(in the rows, 128 means zero)
Rows near named flat spaces through zero (a row that begins with a name and a colon came from that space):
rtcg: [101 183 106 126  90 143 114  83 106  88 124  85 169 107 144 115 130 158
 106 101 221 116 109 101 193 176  87 124   6 139  89]
jmrh: [161 165 155  87 153 151 146 132 101  93 162  96 117  98  65 126 106 109
 176 139 104  92  52  98 100 125 223  69  62 128  62]
jmrh: [107 134 104 110 111 145 121 112  90 179 144 110  90 160 130 165 138 121
 140 142 170 106 103 144 101  86  62 166 105  73  81]
mjtm: [181 174 154 132 123 170 112 110  58 108 155 105  78 153 109 124 138  51
 134 143 113 136  89 151  70 181 203 137  72 134  94]
dnbm: [135 108 130 120 135 150 122 132  90 152 147 124  77 146 102 144 122  97
 163 160 124 117 102 143  78 104 124 143 145  95 108]
mjtm: [ 77 122 111 172  95 103 114 135 179  79 118 112 159 162 138 159 120 153
  88  98 150 152 158 108 150  79  83 123 164 136 140]
jmrh: [142 116 132 131 127 109 170 116 108 151 141 102 103 110 122 121 150 105
 145 129 107  97 144 129 118 139 118 169  97 126 132]
dnbm: [125 127 122 141 105 114 152 102  81 131 108  75 116 136 117 146 127 130
 149 160 159 105 100 164 126 137 146 131  76 128 124]
rtcg: [ 97 130 119 151 104 114 124 119 145  86 114 108 160 122 135 126 119 154
 109 114 164 136 137 110 166 134 112 118 111 148 138]
dnbm: [138 123 120 144 116 160 120 100  52 106 138  74  87 138  78 139 115  97
 180 162 170 102  86 146 104 147 114 131  63 110  97]
crqp: [152 151 133 165 127 111 142 129 162  82 144 110 142 143 117 135 148  99
 101  76  77 134 173 112 128 130 126 132 118 155 134]
crqp: [ 82 127 120 162  85 113 133 119 132  78 149  74 120 148 114 155 124 119
 115 112 160 122 129  94 124  87  93 148 107 122 105]
jmrh: [137  96 123 133 147 123 130 142 153 162 136 166 118 125 141 117 145 118
 124 113  92 133 181 126 124 122  74 164 183 118 159]
mjtm: [191 144 118 121 161 154 120 112 105 166 123 156 126 123 132 106 155 108
 138 115 103 123 158 164 136 191  94 143 100 128 139]
dnbm: [164 155 131 120 139 210  77 107  52  80 163 111  93 122  70 108 106  81
 176 144 166 120  72 115 104 185 129 107  52 114  72]
crqp: [181 163 170 181 125  96 156 135 159  49 134 107 142 136 125 112 148  72
  83  85  35 158 170 122 113 175 241 117 123 203 163]
crqp: [140 141 136 128 124 127 124 121 126 139 120 147 134 120 163 103 144 122
 100 122 125 146 146 136 139 173 145 147 123 147 149]
mjtm: [148 161 119 125 131 155 101 118 112 133 125 135 129 156 131 140 133 119
 120 121 138 138 118 151 123 141 120 118 108 120 108]
jmrh: [104 139 103  79 131 171 111 117  84 158 159 107  99 134  89 161 110 139
 179 149 189  85  58 114 109  73  68 119  79  59  42]
rtcg: [177 196 161  79 167 110 164 157 176 137 145 146 153 127 123 145 140 123
 110  95  30 122 102 119 102  93 250  71 127 144  89]
rtcg: [167 179 144 132 121 106 173 114 109 121 136  76 118 150 114 157 150  93
 123 118  82 107 107 153  97 126 206 121  65 143  99]
dnbm: [127 106 129 100 145 143 129 134 117 158 149 148 106  99 120 108 127 124
 154 139 129 111 123 108 120 127 102 147 136 105 119]
jmrh: [145 133 163 156 124 112 122 150 158  99 124 155 128 146 157 113 136  95
  79 118  70 179 157 132 103 149 214 131 191 171 172]
rtcg: [137 172 129  51 163 151 122 135 155 160 147 177 166  72 147  93 131 165
 123  98 132 113 109  82 167 142 126 102  93 118  87]
jmrh: [199 157 145 188 119  53 199 105 143 137  78 103 158 143 177 119 189 101
  72  95  38 140 212 203 148 209 203 159  98 208 213]
mjtm: [131 159 140 116 127 158  99 135 111  92 136 119 122 151 102 148 101 120
 136 144 139 140  67 128 100 111 193  77 120 124  87]
rtcg: [109  81 136 197 101  67 168 136 154  82 104  84 130 147 118 147 125 123
 119 133  96 136 167 141 124 104 154 135 171 164 187]
jmrh: [173 159 159 143 128 102 166 124 124 106 124 103 130 126 128 120 145  95
 113 120  69 130 132 146 113 166 230 120  97 173 143]
mjtm: [158 139 126 141 142 163 108 122  95  79 136 100 118 144  66 143 105 106
 170 138 129 118  92 137 110 135 143  82  94 126  98]
crqp: [168 124  82 153 155 107 149 108 124 155  56 103 175 163  99 179 128 180
 167 136 123  99 139 224 169 121  84  70 104 129 153]
rtcg: [161  94 148 136 156 101 161 159 138 155 123 133  95 159 101 161 127 101
 154 155  39 125 129 170  66  76 191 116 206 124 151]
crqp: [ 79 126 130 139  92 129 122 126 132  90 164 101 112 126 126 129 124 114
 112 114 163 128 125  71 121 101  98 159 116 118 101]
crqp: [120 122 153 128 124 127 134 153 134 110 167 118  87 149 104 149 121  87
 130 133  89 132 108 102  66  72 175 133 169 115 103]
mjtm: [110  69 103 147 144  87 157 136 183 141 108 143 165  92 130 113 133 174
 138 104 115 109 201 112 185 117  33 142 165 135 184]
dnbm: [122 123 159 114 140 140 122 157 163  86 182 153 117  89 115  90 120  99
 120 101  92 138 137  45 112 124 153 134 157 137 116]
dnbm: [120  71 106 149 135 153 114 130 101 137 157 116  72 150  78 150 121  96
 180 144 136 106 140 125  90  86  24 164 159  79 117]
crqp: [118 145 141 143 105 123 126 138 147 128 173 131  91 165 152 143 157  73
  80  94  94 149 159 102  79  94 117 189 160 116 112]
jmrh: [156 166 132 124 136 135 119 132 132 137 124 139 131 165 137 151 138 114
 108 118  99 144 121 157 107 122 164 111 134 129 115]
dnbm: [ 97  95 107 211  88  90 146 117 136  72 118  57 121 179  98 178 127 116
 127 118 135 124 164 140 123  82  73 146 136 134 149]
rtcg: [147 207 143 115 118 144 116 120 134 100 152 124 142 139 147 126 145 104
  82  87 118 144 114 106 124 150 178 119  74 145  85]
dnbm: [135 126 141 130 129 147 116 137 110 113 153 123  93 145 104 137 120  92
 141 140 114 132 107 122  84 113 152 129 142 117 108]
mjtm: [ 90  75 124 145 113  76 173 132 159 144 124 119 132  95 148 113 140 147
 122 121 124 112 179 103 154 112  81 176 154 135 172]
mjtm: [184 126  88 123 180 177 108 108  90 131 114 121 140 127  53 142 112 143
 210 133 140  85 113 166 151 148  46  73  73 102 103]
rtcg: [131 161 136 101 126 154 110 118 130 135 162 160 130  90 166  77 151 111
  94  92 142 137 148  79 148 182 103 170  91 131 112]
crqp: [ 98 109 131 146 109 115 142 136 119  87 137  74 108 150  80 170 100 125
 157 152 138 111  87 119  97  63 153 103 133 116 102]
[147 136 111 147 123 107 142 114 131 178 107 133 128 164 164 148 166 121
 100 112 108 132 175 179 129 133  86 169 134 125 153] : jmrh
[127  92 127 186 109 110 156 115 111  75 143  68 103 125  86 128 130  91
 152 124 119 107 159 114 120 136  97 159 104 142 146] : mjtm
[104 157 127 150  96 158  73 119 134  79 141 140 138 143 159 110 129 114
  75  99 174 173 142  97 143 161 104 145 121 141 122] : rtcg
[110  90 133 100 147 120 143 149 161 155 157 163 120  79 134  96 131 135
 137 117 109 114 156  75 134 110  87 159 168 113 137] : dnbm
[154 159 149 140 120 122 126 134 149 147 152 159 108 156 179 118 173  72
  63  89  70 164 180 129  95 148 147 187 158 142 143] : crqp
[ 58  95 114  93 116  99 149 140 149 159 116 120 143 106 133 149 103 196
 146 156 177 102  92 106 150  52 107 113 149  98 113] : mjtm
[142 159 146 148 111 114 130 126 129 106 112 118 136 154 149 135 135 112
  92 126 109 156 125 152 117 148 204 117 126 160 141] : jmrh
[129 124 138 114 129 133 124 128 112 142 115 142 126 113 142 109 122 135
 130 153 140 136 111 139 130 154 165 124 131 135 140] : crqp
[143 134 125 150 133 118 139 116 138  74 108 104 171 100 105 110 118 149
 138 112 130 119 139 120 176 169 138  88  82 166 145] : crqp
[138 130 112 124 130 129 126 118 104 173  99 129 124 158 138 154 133 140
 136 152 140 125 116 185 122 122 119 125 129 112 131] : dnbm
[169 119 157 135 137 132 151 124  94 117 149 115  91 103 108  95 137  75
 150 141  87 118 131 125  98 177 181 151 107 147 140] : mjtm
[144  92 143 114 153 115 159 139 130 139 132 137 122  78 111  95 124 128
 161 143  96 107 135 114 131 145 151 128 138 138 152] : mjtm
[122 136 131 120 107 127 117 118 105 189 111 155 109 148 194 121 152 120
  89 147 147 155 136 168 116 155 136 178 145 122 149] : crqp
[116 131 110 131 115 102 165 102 112 121 105  73 154 108 111 140 124 165
 152 135 164  87 111 137 168 130 116 110  54 133 119] : rtcg
[ 77 114 136 100  90 114 162 116  74 153 146  71  80 118 121 147 117 127
 157 181 180  90  58 117  94  84 160 156  88  94  84] : mjtm
[155 115 114 109 168 136 131 132 126 148 104 141 148 115  96 133 112 161
 174 144 119 106 113 155 146 126 121  78 128 120 131] : crqp
[ 90 112 163 120  99 127 128 156 111 131 174 114  51 167 122 161 116  75
 123 165 112 142  79 107  30  47 199 160 192  96  93] : crqp
[ 99 104 142 130 134 143  77 164 193 106 147 210 143 109 171  79 123 129
  76  97 118 187 181  67 142 138 102 148 229 142 167] : rtcg
[161 180 102 122 148 180  69 105 128 104 106 162 188 119 138 100 127 157
 114  92 171 147 138 135 195 207  77  84  70 144 121] : dnbm
[122 125 142 153 125 144 112 141 122  36 141  87 123 143  59 150  84 114
 160 142 129 130  79 105 103  98 185  64 128 138 101] : mjtm
[136 146 113 130 121 134 121 112 118 158 123 134 128 146 154 133 151 123
 109 115 139 131 148 150 135 144  86 157 110 119 128] : mjtm
[127 150 115 125 119 126 136 108 110 122 110  97 147 128 121 141 124 150
 137 132 160 111 104 144 151 137 130 106  71 130 111] : jmrh
[ 78 109  92 168  91 103 134 112 141 114 119  86 138 155 128 165 132 151
 118 111 175 116 157 125 153  84  28 154 119 112 130] : mjtm
[160 127 147  63 169 191  96 146  86 181 169 182  71 114 111 107 119  91
 169 163 112 125  78 121  69 131 153 131 152  84  86] : dnbm
[156 147 114  90 169 189  74 128 129 144 139 193 148 100 131  89 126 140
 137 107 145 136 134 111 159 176  68 111 118 114 112] : dnbm

Rows near named flat spaces through zero (a row that begins with a name and a colon came from that space):
nm_dd: [122 129 123 145 113 122 119 132 118 121 124 137 144 144 133 111 123 148
 142 138 104 128 137 145 137 122 148 112 144 126 129]
ht_qq: [158 177 145  57  86 147 111 102 154 223 200 133 105  76 170 237 139 139
  82 118 111  74 142 147 100 176 102 157 148 140 121]
rj_rn: [137 150  86  98  85 113  96 174 167 143 132 144 160 114 118 164 142 140
 129 133 132 106 132 118 111 151 139 102 146 101 132]
sb_sd: [125  45  85 126 162  94 204 108 107  57  76 129 134 149  70  74 173 121
 164 173  37 194 150  99 150  62 125 111 133 123 167]
sb_sd: [169 105 108  82 147 107 210 115 130 121 121 133 140  80 124 137 143 108
 107 108  86 141 103 132 104 120 104 134 172 104 143]
nm_dd: [141 128 126 161  91 119 135 137 125 155 108 167 150 167 175 136 108 142
 107 118 128 121 140 139 160 105 125 154 150 194 126]
rj_rn: [112  97 129 107 122 123 132 148 175  86 130 148 137 111 139 157 139 133
 116 141 147 141 119  93 159 115 133 123 138 102 148]
ht_qq: [103 133 173 153 135 144 118  92  94 106 143 115 102 128 141  85 105 129
 138 146 118 148 129 134 139 121 121 140 121 128 106]
nm_dd: [111  98 180 125 122 149 139  74 129 142 159 145  88 140 178 173 132 145
 101 153 103 135 159 122 183  99 114 172 122 184 141]
nm_dd: [118 117 125 106 120 124 133 108 124 110 131 122 107 113 108 118 144 115
 135 165  98 158 143  91 127 116  96 141 118 124 121]
sb_sd: [132 169 128 145 103 128  99 132 103 149 142 127 149 130 139 107 107 152
 144 122 105 105 130 175 107 152 153 103 156 113 110]
nm_dd: [114  97 137 131  85 122 133 111 140 124 136 170 133 153 171 159 137 165
 118 167  76 138 166 123 187  90 134 141 155 168 148]
sb_sd: [123 143  48  94  84  96  84 194 164 102 105 129 165 115  59 119 161 124
 163 166 121 138 139  76  94 143 127  82 125  70 125]
sb_sd: [105 129 142 188 160 138 101 153 116  96 104 115 138 165 121  78 101 130
 150 106 188 127 107 144 140 129 166 105 102 119 123]
ht_qq: [135  90  80 110 137 106 150 152 152 110 105 137 154 140  95 146 167 140
 144 137  96 131 140 123 136 111 156  94 136 110 169]
ht_qq: [158 101 119  61 160 126 189 110 158 145 131 119  97  82 112 185 162  83
  89 114 139 138 115  83 109 125  72 169 112 135 144]
rj_rn: [138 149  89  67  91 123  98 131 153 176 158 124 122 107  99 191 172 139
 133 159  83 104 166 115 100 154 120 116 124 117 137]
rj_rn: [ 61  47 176 207 166 142 114 160 172  27  96 160 139 197 170 117 108 157
 130 129 219 153 113 105 246  70 194 114 101 141 171]
ht_qq: [ 92 121 152 141 160 142 103 138 137  73 123 103 106 119 105  93 118 104
 141 135 192 152 105  89 132 131 123 125  86  93 115]
rj_rn: [151 109 108 155 179 108 194 124  81  91  75 108 142 130  90  40 117  92
 146 101 117 163  95 138  98 108 116 123 134 116 121]
rj_rn: [ 90 128 134 160  93 130  67 175 166  95 127 157 157 157 155 136 112 164
 137 142 172 119 131 120 175 125 173 101 132 116 134]
ht_qq: [ 98  91 120 141 152 123 122 148 145  66 107 124 133 143  99 104 141 130
 153 148 144 153 126 101 153 108 152 101 108  98 147]
ht_qq: [112 129 144 185 133 126 127 112  75  98 108 123 134 160 128  46 100 138
 159 139 101 151 131 154 137 109 143 118 135 135 110]
rj_rn: [149 119 106 106 141 128 137 142 157 167 126 130 128 136 121 188 153 125
 111 105 147 101 134 128 125 135 134 131 112 149 154]
nm_dd: [119 136 161 115 175 154 117 116 134 126 160  94 104 101 120 143 127 123
 128 105 164 108 104 148 111 159 148 113 106  85 132]
ht_qq: [128  98 104  91 147 120 145 128 149 111 131 120 127 114  93 152 167 131
 140 144  96 133 137 116 125 124 140 104 125  96 159]
rj_rn: [122 137 186  75  76 147 114 142 218 133 189 179 127  62 234 243 105 139
  46 113 203 103  95  96 172 147 105 171 170 118 126]
nm_dd: [ 94 158 130 112  80 120  87 132 121  69 134 119 117  82 103  62 113 104
 148 189 123 179 124  60 106 134  74 134 128  75  72]
sb_sd: [ 73 102 177 165 105 128 119 122 126  26 120 152 126 123 164  59  90 131
 132 175 143 192 114  80 186  87 111 144 144 109 103]
sb_sd: [157 161  89 133 138 121 118 151 111 171 121 110 157 138  97 124 133 138
 150  93 115  87 125 184  79 162 166  85 136 109 133]
rj_rn: [ 92 144 127 155  85 121  74 154 129  83 128 141 154 138 131  85 109 155
 158 164 123 141 134 122 144 128 153  95 145  93 110]
sb_sd: [105  79  88 104 115  94 150 159 160  27  88 143 146 105  84  85 152 106
 146 181 116 198 120  40 145  88  99 116 136  77 134]
nm_dd: [111 145 130 103 154 136  99 147 146  92 151  96 130  83  93 119 132 125
 150 124 155 120  98 130  94 167 154  81 122  34 126]
nm_dd: [116 107  99 145  79 104 119 145 133 105 118 169 176 163 142 123 139 185
 154 166  52 131 162 151 168 100 177  86 179 124 154]
sb_sd: [ 98 130 149 159 110 129 104 133 120  82 125 137 135 134 143  82 102 138
 141 150 136 151 122 118 151 117 134 122 137 113 110]
[121  97 107  97 135 126 129 136 165 126 118 127 105 132  99 170 166 107
 119 150 149 142 146  67 142 113 101 147  85 147 147] : sb_sd
[114 150 199 136 112 157 109 106 137 142 167 140 101 109 202 156  87 128
  85 114 182 117 110 127 154 139 106 174 131 152 101] : sb_sd
[139 146 124 130 126 131 122 120 111 159 132 119 123 133 123 129 127 127
 130 122 118 115 136 144 110 139 125 131 123 142 120] : rj_rn
[118 135  95 229 145 114  97 183  91 105  60 124 179 213  99  34  98 142
 179 101 163 123 121 169 132 118 192  78 112 139 125] : rj_rn
[109 122 145 151 132 135 115 106 102 116 144 125 131 149 133 108 127 166
 157 147  77 124 148 171 145 122 173  97 141 116 140] : nm_dd
[ 69 177 161 192  95 151  10 180 143  99 133 127 135 158 147  92  78 142
 147 135 237 116 117 111 150 154 157 111  91 112  86] : sb_sd
[165 192 154 110 101 144 125 106 112 212 160 126 108  95 172 161  98 106
  82  90 152  93 115 148  87 167  78 181 137 168  86] : ht_qq
[129 159 126 158 119 125 111 138  99 127 114 121 138 135 123  76 101 119
 141 120 141 131 117 138 107 138 122 126 129 126  97] : nm_dd
[133 146 134 120  97 136 112  90 104 186 159 131 111 143 142 158 140 155
 131 152  62 108 175 157 129 132 128 138 133 168 128] : sb_sd
[160 181  93  84 139 127 113 140 121 176 148  89 131  85  79 140 143 113
 142 102 121  90 115 156  44 188 129  97 126  75 116] : ht_qq
[104 110 111 109 166 127 117 127 127  79 134  92 122 113  62 102 160 133
 176 156  96 142 131 126 109 136 161  72 111  52 147] : ht_qq
[141 138  78 156 150 109 125 157  97 121  99 109 173 154  76  74 134 148
 181 110  91 112 125 187  91 142 190  56 143  85 142] : nm_dd
[190 182  73  54  84 113 126 169 175 218 147 140 156  79 130 221 147 116
  88  87 141  69 118 134  65 183 104 132 157 121 126] : rj_rn
[151 116 107 148 135 111 167 135 111 130  90 137 145 147 125 100 122 113
 124 109 124 139 121 131 125 108 116 140 136 158 128] : ht_qq
[153 145 129 126 151 139 141  92  90 193 135 103  99 140 114 138 137 116
 127 111 105 108 146 157  98 140 114 148 103 171 124] : rj_rn
[100 100 132  98  37 111 118 128 174  93 140 190 132 117 176 165 138 149
 103 204  89 168 164  54 194  85  87 163 164 152 127] : nm_dd
[121 127 147 135  92 132 118 109 126 146 150 155 131 143 172 154 123 164
 120 146  89 118 154 149 161 117 141 135 154 157 134] : ht_qq

Rows near named flat spaces through zero (a row that begins with a name and a colon came from that space):
gm_br: [154 118  80 138  16 141  90 190 128 122 154  97 144 135  58 158 150 150
  64 241 119 162 116  56 153 149 115 153  95 144 112]
tl_ns: [136 142 135 115 104  96 125 101 174 141 148 150 116 127 136 140 115 148
 143 123 148 119 118 117 136 114 133 148 123 142 132]
fg_qj: [164 187 112 134 159 191 107 118  80  41 193 133 134 138 132 142 126 160
 162 160 101 100 113  67  65  85  93 156 136 162 115]
fg_qj: [147 158  96 133 165 167 121 135  86  57 142 112 143 141 113 134 124 132
 158 132  83 124 114  91 100  77 105 132 135 140 132]
th_zb: [104 152 182 173 164  46 135 174 158  96 152 146 126 146 124 143  77 144
 225  80 118  79 162 152 119 178 122 123 173 123  80]
rm_lc: [129 142 130 100 120  79 108 108 150 137 161 165  98  96 139 156 116 166
 135 109 153 107 112 120 120 113 140 142 138 141 145]
tl_ns: [109 106 120 131 205 161 119 129  59 123 107 122 108  94 132  96 151 105
 116 103 127 114 140 176  82 146 123 108 141 112 109]
gm_br: [107 149 132 127 180 162 113  82  97 115 137 145 125 135 150 118 122 117
 132  95 108 117  98 157 105 100 129 135 143 150 152]
gm_br: [129 131 145 125 112 122 143 105 175 144 101 142 166 169 137 127 106 107
 135 121 114 119 116 132 170 107 144 141 130 147 170]
gm_br: [193 178 139 112  64 158 189 100 164 103 193  97 101 133 183 143 143 184
 165 154 177 192 150  33 115  93  96 116  80  97  90]
th_zb: [136 138  97 109  95 123 144  68 179 144 126 111 110 140 130 123 128 128
 135 107 133 185  95 112 156  65 126 135  89 126 140]
rm_lc: [164 130 148 106 123 125 124 159 119 116 138 163 151 110 142 152 127 154
 119 166 144  65 151  91 114 140 137 139 151 140 152]
tl_ns: [114 142 141 146 144 149 132 160  89  97 131 118 153 151 133 142 119 122
 132 125  91 134 126 126 131 133 126 109 150 127 146]
fg_qj: [104  95 106 156 189 142 160 166  92 108  52  74 150 148 101  92 131  69
 149  86  78 159 147 169 143 124 121  82 132  87 117]
rm_lc: [142  75 125 102 116 100 107 190 113 158  83 155 157  91 104 142 140 124
  70 172 141  67 154 128 143 168 157 129 151 129 165]
th_zb: [132 106 140 130 144  94 102 194  99 125 133 151 124  86 108 141 132 146
 118 154 146  64 165 132  99 190 133 128 159 125 105]
th_zb: [112 124 117 116  48  89 107  69 216 192 130 145 119 147 112 133 117 126
  99 134 146 157  81 138 184 111 148 168  95 159 151]
tl_ns: [157  80 112 118  83 118 157 157 172 162  58 106 166 141 100 112 139  97
 102 165 134 135 154 113 180 132 139 124 103 109 139]
tl_ns: [152 122 106 115  86 100 131 111 175 148 142 119  94 106 114 124 139 149
 133 143 168 147 134 104 127 123 119 142  93 118  89]
th_zb: [114  90 128 120 100 101 145 128 153 183  96 113 109 111 128 115 143 114
 100 117 158 164 140 155 157 152 142 108 108  97 121]
fg_qj: [ 88 112 147 165 118  97 133 141 156 156 110 112 126 152 110 112 116 102
 140 108 123 149 136 176 155 174 131 120 126 117  96]
tl_ns: [131 147 158 102 116  58 131  94 198 148 142 180 124 127 155 154  91 154
 164  91 150  89 117 126 149 105 151 149 145 148 164]
tl_ns: [131  92 103 141  98 122 132 205 100 128 105  84 130 112  87 131 151 124
  98 165 123 161 156 113 141 167 122  98 117  92 100]
tl_ns: [137  96  99 123  98 149 109 114 137 165 111 119 119 114 100 102 157 113
  78 173 151 136 126 134 129 144 126 150  95 134 106]
rm_lc: [138 132 174 159 140 146 175  95 185 143 105 123 151 178 152  82 116  93
 177 119 143 114 162 153 136 152 117 138 115 125  86]
tl_ns: [146  85 128 106  88  92 141 135 189 179  66 142 163 134 112 122 125 105
 101 149 144 104 141 130 183 132 155 140 119 130 162]
gm_br: [ 82 138 138 161 179 160  87 167  44  92 139 135 150 142 114 139 119 112
 111 124  71 105 109 163 107 156 129 121 174 151 147]
gm_br: [146 113  94 123  65 151 111 118 156 150 116 117 148 146  92 122 142 116
  81 188 126 146 107 103 158 117 128 159  94 151 137]
fg_qj: [114 119 176 161 180 196 186 190  43 100  92  86 169 154 171 112 142  91
 127 115  98 152 179 148 123 173 122  55 155  77 131]
fg_qj: [ 96 108 137 178 164 132 129 115 140 147 109 104 108 143 104  70 132  86
 156 108 134 132 149 197 109 183 109 132 114 117  42]
th_zb: [ 85  59 119 146 146  70  74 163 139 185  72 152 127 103  59 100 129  87
  91 136 133  66 139 212 138 206 151 152 145 143 103]
th_zb: [138 132 114 122 126  70 107 138 159 118 145 145 108 107 100 142 113 153
 160 124 138  96 129 116 118 123 126 149 133 137 107]
rm_lc: [163 122 122  94 131 159 126 174  51 108 153 130 113  66 152 153 165 168
  84 168 156 117 156  81  84 141 125 101 138 104 138]
fg_qj: [139 148  80  97 110 138  88  49 151 135 163 147  91 109 117 128 136 149
 112 135 142 137  73 110 110  66 123 175  98 167 136]
rm_lc: [114 140 121 119 140 134 145  81 114 140 164 104  52  89 164 115 151 150
 138  80 168 196 124 142  94 118 113 100 100  90  84]
gm_br: [119 118  87 126 120 122  78 147  95 123 148 127 103  95  85 138 143 143
  95 153 124 127 109 125 107 136 124 142 126 140 115]
gm_br: [129 111 126 118 128 109 133 110 160 153 100 137 132 128 125 116 124 113
 128 116 137 118 128 144 145 121 139 135 123 130 138]
gm_br: [ 77 171 184 167 196 142 117 172  54  68 153 148 167 167 155 161  88 124
 161  85  57  96 118 158 116 148 134 103 203 146 170]
fg_qj: [153 111 157 105 107 101 120 110 166 177 145 172 103  86 148 121 140 153
 111 156 203  73 159 132 106 176 138 155 122 134 100]
fg_qj: [119 145 142 139 140 179 144 131  83 108 137 111 141 147 156 129 135 121
 119 125 108 157 125 125 122 126 122 104 134 120 142]
rm_lc: [130 106 120 105 119  98 108 148 126 147 117 150 128  98 116 144 131 137
  99 139 139 100 128 128 135 136 146 133 140 133 154]
th_zb: [176 163 135 108 143 202 157 151  52  66 167 114 136 113 179 152 151 164
 126 156 128 137 149  55  84 101 108  97 135 108 144]
rm_lc: [116 161 130 108 123  66 101 131 120 113 200 155  71  80 142 179 114 194
 149  96 149 129 111 109 102 120 131 124 147 127 128]
rm_lc: [148 132 142 139 142 189 169  89 137 129 112 106 140 157 157  86 142 101
 142 133 139 144 147 130 119 122 111 126 102 118 101]
th_zb: [150  81  30  92 172 151 131  96 106 129  62  83  96  81  87  81 170  96
 110 109 126 166 118 133 111  55 116 118  83  98 117]
[139 166  63  84  81  77  57  85 151 111 208 160  70  82  95 182 120 200
 121 136 138 134  56  72 111  53 127 179 114 173 148] : gm_br
[121 111 142 149 135 135 146 153 120 134 109 108 134 135 125 110 135 110
 130 131 130 136 156 146 129 165 123 110 127 106  99] : rm_lc
[121 123 108 132 190 210 110  66  77 130 125 123 105 114 137  74 161  98
 105 126 134 125 115 169  71 122 110 143 111 140  98] : tl_ns
[ 96 106 130 139 114 104 132 120 153 168 102 116 120 137 118 114 126 104
 117 104 129 160 122 169 160 145 139 118 118 116 124] : fg_qj
[114 126 120 132 107  94 102 162 112 129 162 126  95  96 109 151 134 159
 116 137 141 138 128 123 115 159 126 123 132 120 103] : tl_ns
[132  97 119 114 124 132 120 108 146 167  93 141 134 119 118 105 140 106
  95 143 145 108 128 149 137 135 140 145 117 138 137] : tl_ns
[152 109  79 109  51 102  99 131 172 153 130 124 119 113  77 140 141 144
  89 183 145 142 110  89 153 115 130 161  92 143 124] : gm_br
[178  90  79 108 191 182 180  56 140 143  68  82  86  93 135  34 178  88
 153 108 178 150 168 144  80  88  95 121  63  81  50] : tl_ns
[138 131 145 141 165 169 148 151  85 100 124 116 142 131 146 116 137 120
 139 133 121 116 157 126 101 145 116 108 140 113 113] : fg_qj
[151 119 139 119 133 136 172 105 150 145 113 113 113 119 157 101 142 123
 146 116 165 144 160 127 121 129 120 112 105  96  99] : gm_br
[151 126 121 116  60  96 133 119 196 153 131 132 132 138 115 139 122 142
 125 156 150 137 125  96 163 119 133 150 103 136 129] : tl_ns
[176 119  83  89 146  97 121 158 128  89 104 140 144  99  98 149 122 146
 146 138 115  80 134  76 122  71 130 137 139 132 160] : fg_qj
[ 87 113 189 168 135  45 132 181 160 152 124 145 126 133 122 133  97 125
 167  97 140  92 169 182 143 219 141 115 163 112  87] : th_zb
[127 131 151 145 156 119  92 182  91 101 148 161 146 117 112 144 117 141
 131 157 119  50 148 131  95 179 128 144 171 151 117] : th_zb
[112 109 121 126 129 116 148 157 118 131  85 106 149 139 122 136 124 107
 120 104  99 159 127 137 167 115 141  94 135 105 165] : fg_qj
[177  96  88  55 130 191 129 111  59 149 120 129  98  43 162 124 195 149
  38 167 182 138 136  91  87 100 134 110 104 104 161] : rm_lc
[132 150  74 111 118 118 113 133 122  81 128 116 146 145  97 165 109 138
 137 117  69 156  78  83 155  41 129 130 131 145 188] : fg_qj
[171 152 142 131  62 186 175 104 167 126 138 102 161 181 157 124 135 127
 127 176 135 173 134  69 157 106 114 133  89 127 131] : gm_br
[145 158 143 147 113 234 156  99 104 107 142 101 163 182 162 110 143 110
 113 167 110 166 122 101 125 115 108 128 106 138 131] : gm_br
[150 127  64 119 156  93 114 159 131  70  98 115 146 129  67 141 109 126
 171 118  76 107 114  93 134  59 120 138 136 136 144] : fg_qj
[ 71 191 134 199 137 112 128 127 131  69 187  84 106 190 111 140  87 133
 214  69  67 202  94 142 130 119  96 115 132 127  75] : rm_lc
[162 105 139 122 117 158 187 101 163 160  92 100 127 133 156  83 153 105
 131 136 171 154 169 126 134 135 119 113  88  91  93] : gm_br
[125  51 121 112 125  83 112 198 102 182  86 132 104  52  99 119 164 126
  68 155 178  97 179 160 119 212 146 106 134  90 100] : th_zb
[105 125 108 126 187 128  93 131  65 112 150 132  80  75 120 123 143 141
 124 102 132 117 123 158  71 139 120 120 143 122 100] : gm_br
[145 181 116 114 128 154 119  94 113  83 186 136 116 131 150 154 121 165
 148 126 117 140  95  81 103  70 114 141 127 149 147] : rm_lc
